Below are the code and all the weights of a small trained network. Each question names an input and a class and asks about switching units off, where a switched-off unit gives its printed mean instead of its output.

import numpy as np


def w(rows, s, z=0):
    codes = np.array(rows[::2]) - 128.0
    scale = np.full(codes.shape[1], s)
    scale[-1] = z or s
    return codes * scale


def f(y):
    return y / 2 * (1 + np.tanh(0.7978845608 * (y + 0.044715 * y**3)))


def log_softmax(a):
    a = a - a.max(-1, keepdims=True)
    return a - np.log(np.exp(a).sum(-1, keepdims=True))


def net(x, mask):
    res = np.array(x, float).reshape(1, 4) / 4 @ E
    y = f(res @ A[0][:, :-1].T + A[0][:, -1])
    res = res + np.where(mask, y, B[0][:, -1]) @ B[0][:, :-1]
    return log_softmax(res[-1] @ U[:, :-1].T + U[:, -1])


A, B = {}, {}
E = w([
[42,248,148,128,126,159],'x0',
[38,174,33,193,157,125],'x1',
[41,125,138,86,253,199],'x2',
[92,127,139,126,139,17],'x3',
],0.012)
A[0] = w([
[96,172,102,69,82,113,127],'N0',
[126,158,51,146,25,109,145],'N1',
[65,139,155,93,213,203,177],'N2',
[144,127,133,122,145,231,202],'N3',
[94,146,86,53,208,189,148],'N4',
[191,157,224,40,105,86,234],'N5',
[86,93,115,125,72,80,103],'N6',
[123,71,114,150,180,174,211],'N7',
[171,122,140,90,62,93,192],'N8',
[77,118,98,224,13,53,160],'N9',
[91,43,89,200,177,129,179],'N10',
[131,129,23,161,245,96,231],'N11',
[48,198,134,106,94,181,156],'N12',
[72,206,113,156,105,195,166],'N13',
[128,87,73,107,127,214,208],'N14',
[129,167,101,164,48,56,187],'N15',
[229,196,82,165,59,156,252],'N16',
[115,68,113,182,203,144,236],'N17',
[98,88,55,235,106,76,252],'N18',
[147,164,65,211,87,85,164],'N19',
[122,156,86,160,84,43,131],'N20',
[132,92,99,59,239,122,207],'N21',
[112,77,75,188,142,102,171],'N22',
[11,172,130,145,151,170,207],'N23',
[103,53,248,64,56,86,198],'N24',
],0.011,0.0039)
B[0] = w([
[129,111,136,161,150,87,154],'N0',
[87,31,74,144,159,173,192],'N1',
[135,248,115,93,187,209,252],'N2',
[190,151,86,122,111,234,202],'N3',
[130,195,133,89,158,237,232],'N4',
[163,177,167,203,178,80,234],'N5',
[106,116,137,119,153,92,159],'N6',
[138,106,189,67,82,176,186],'N7',
[176,81,116,181,148,81,203],'N8',
[68,3,76,162,208,30,219],'N9',
[141,118,162,94,66,100,192],'N10',
[62,169,166,81,61,114,226],'N11',
[142,219,80,217,105,126,220],'N12',
[91,180,82,205,35,141,225],'N13',
[125,97,121,97,86,193,189],'N14',
[95,48,99,189,168,47,206],'N15',
[173,44,81,216,152,158,215],'N16',
[128,76,153,28,36,142,194],'N17',
[42,67,71,51,23,47,213],'N18',
[23,2,41,137,154,105,195],'N19',
[97,148,116,110,197,85,190],'N20',
[119,152,215,54,154,164,213],'N21',
[61,89,158,84,38,87,176],'N22',
[164,242,99,96,111,100,253],'N23',
[187,150,193,157,174,65,228],'N24',
],0.0076,0.016)
U = w([
[119,115,156,21,69,85,144],'0',
[221,138,243,211,179,33,253],'1',
[78,43,38,200,188,36,149],'2',
[254,56,100,222,118,224,104],'3',
[107,65,81,162,66,160,12],'4',
[164,153,180,46,210,215,82],'5',
[160,254,51,158,136,193,146],'6',
],0.0084,0.0028)

Each question gives the input, the list of numbers given to net, and the class t.
The units are the neurons (one row each of A and B). Each row of codes is followed by its name. A weight is (code - 128) times the scale printed after its matrix; where a second scale follows, it is the last column's (A, B and U).
mask holds one flag per neuron, in row order. A switched-off neuron (its flag False) gives its mean, the last column of its row in B, instead of its output. The means were averaged over made-up inputs and are rounded, as every weight is.
A unit's drop is (log p(t) with every unit on - log p(t) with that unit switched off) / (log p(t) with every unit on - log p(t) with every unit switched off).
The circuit of an input: a set's keep is (log p(t) with only the set's units on - log p(t) with every unit switched off) / (log p(t) with every unit on - log p(t) with every unit switched off). Starting from the 12 units with the biggest drops (on a tie, the unit counted first), units are removed one at a time, each time the one whose removal leaves the highest keep (on an exact tie, the one counted first), for as long as the keep stays at least 0.8.
circuit, biggest first: the units of the circuit, biggest drop first
top k neurons: the k neurons with the biggest drops, biggest first
drop of u: that unit's drop, to one decimal
input [1,-7,2,-3], class 1: circuit, biggest first : [N5]
input [2,-6,1,-5], class 3: circuit, biggest first : [N23; N11]
input [-8,6,1,8], class 0: circuit, biggest first : [N11; N17]
input [-4,5,3,-7], class 5: top 2 neurons : [N4; N3]
input [-7,-6,-7,7], class 2: top 2 neurons : [N9; N15]
input [0,-8,-6,-5], class 1: top 2 neurons : [N5; N24]
input [5,-8,-1,-6], class 3: top 2 neurons : [N3; N16]
input [-1,5,8,3], class 6: top 2 neurons : [N23; N2]
input [-5,-1,0,7], class 1: top 4 neurons : [N24; N19; N1; N16]
input [3,4,-1,-2], class 2: top 2 neurons : [N2; N19]
input [-6,-2,7,5], class 5: top 2 neurons : [N18; N21]
input [-6,-3,5,3], class 5: drop of N21 : 0.1
input [-8,6,6,-5], class 0: drop of N10 : 0.2
input [3,2,-7,-7], class 2: drop of N16 : 0.0
input [6,8,3,7], class 6: circuit, biggest first : [N23]
